Below is a small trained network, with its code and all its weights. Each question gives an input and a class and asks what happens when units are switched off, that is, made to give their printed mean instead of their output.

import numpy as np


def w(rows, s, z=0):
    codes = np.array(rows[::2]) - 128.0
    scale = np.full(codes.shape[1], s)
    scale[-1] = z or s
    return codes * scale


def norm(h):
    return h / np.sqrt((h * h).mean(-1, keepdims=True) + 1e-5)


def f(y):
    return y / 2 * (1 + np.tanh(0.7978845608 * (y + 0.044715 * y**3)))


def log_softmax(a):
    a = a - a.max(-1, keepdims=True)
    return a - np.log(np.exp(a).sum(-1, keepdims=True))


def net(x, mask):
    res = np.array(x, float).reshape(1, 5) / 4 @ E
    u = 0
    for l in range(2):
        y = f(norm(res) @ A[l][:, :-1].T + A[l][:, -1])
        res = res + np.where(mask[u : u + 3], y, B[l][:, -1]) @ B[l][:, :-1]
        u += 3
    return log_softmax(norm(res)[-1] @ U[:, :-1].T + U[:, -1])


A, B = {}, {}
E = w([
[126,2,28,143,151,139,105,117,154,183,114],'x0',
[121,241,209,56,125,110,93,130,186,81,194],'x1',
[168,137,160,88,151,209,142,128,135,186,136],'x2',
[58,73,102,173,150,74,123,234,142,145,156],'x3',
[99,57,160,60,174,140,101,166,84,125,212],'x4',
],0.0016)
A[0] = w([
[119,67,145,142,164,101,104,130,176,136,150,216],'0.n1',
[88,2,68,131,172,98,154,231,130,182,160,242],'0.n2',
[186,174,31,107,95,114,111,50,208,162,78,249],'0.n3',
],0.0025,0.0015)
B[0] = w([
[164,68,132,142,54,185,109,99,250,125,65,168],'0.n1',
[125,103,35,248,49,200,11,100,121,176,4,254],'0.n2',
[60,52,128,144,126,183,58,231,94,179,109,192],'0.n3',
],0.0028,0.0031)
A[1] = w([
[196,125,152,50,195,206,95,122,193,161,242,236],'1.n1',
[195,175,173,123,128,168,218,147,81,133,146,1],'1.n2',
[86,193,96,173,115,1,117,177,157,83,146,69],'1.n3',
],0.0028,0.00097)
B[1] = w([
[65,159,118,142,87,25,66,120,172,65,124,252],'1.n1',
[160,108,88,134,141,208,230,121,55,115,179,120],'1.n2',
[84,182,172,2,82,126,23,103,193,106,156,193],'1.n3',
],0.0042,0.0013)
U = w([
[206,196,169,127,151,208,238,122,73,142,138,111],'0',
[123,15,36,239,111,188,57,155,147,220,43,199],'1',
[209,53,106,92,254,40,223,152,215,196,180,2],'2',
[160,33,109,102,193,114,174,82,68,109,190,66],'3',
[69,203,191,52,99,34,39,124,217,49,178,162],'4',
],0.0053,0.0044)

Each question gives the input, the list of numbers given to net, and the class t.
The units are the neurons (one row each of A and B). Each row of codes is followed by its name. A weight is (code - 128) times the scale printed after its matrix; where a second scale follows, it is the last column's (A, B and U).
mask holds one flag per neuron, layer by layer. A switched-off neuron (its flag False) gives its mean, the last column of its row in B, instead of its output. The means were averaged over made-up inputs and are rounded, as every weight is.
A unit's drop is (log p(t) with every unit on - log p(t) with that unit switched off) / (log p(t) with every unit on - log p(t) with every unit switched off).
The circuit of an input: a set's keep is (log p(t) with only the set's units on - log p(t) with every unit switched off) / (log p(t) with every unit on - log p(t) with every unit switched off). Starting from all 6 units, units are removed one at a time, each time the one whose removal leaves the highest keep (on an exact tie, the one counted first), for as long as the keep stays at least 0.8.
units of the circuit, in order: the units of the circuit, biggest drop first
top k neurons: the k neurons with the biggest drops, biggest first
top k neurons in layer l: the k neurons of layer l with the biggest drops, biggest first
drop when u is switched off: that unit's drop, to one decimal
input [-1,-1,4,-1,-1], class 0: units of the circuit, in order -> [0.n2]
input [-8,-1,5,6,-8], class 0: units of the circuit, in order -> [1.n2, 0.n2]
input [-3,-2,2,-4,3], class 0: top 2 neurons in layer 0 -> [0.n1, 0.n3]
input [-6,-6,-7,2,-3], class 4: top 2 neurons -> [1.n3, 0.n2]
input [-5,0,5,-1,-2], class 0: top 2 neurons -> [1.n2, 1.n3]
input [-5,1,5,5,-7], class 0: top 3 neurons -> [1.n2, 1.n1, 0.n2]
input [-2,-5,8,1,-6], class 0: units of the circuit, in order -> [0.n2, 1.n2]
input [-5,-1,-1,7,-7], class 4: top 2 neurons -> [1.n3, 0.n2]
input [-3,-7,8,-7,-6], class 0: top 2 neurons -> [0.n2, 1.n2]
input [-8,-7,0,-4,1], class 0: drop when 0.n2 is switched off -> 0.1
input [-4,-6,-1,-6,-2], class 0: drop when 0.n2 is switched off -> 0.9
input [3,2,-8,0,-6], class 4: drop when 0.n2 is switched off -> 1.4
input [-1,-8,7,-7,6], class 3: drop when 0.n1 is switched off -> 0.2
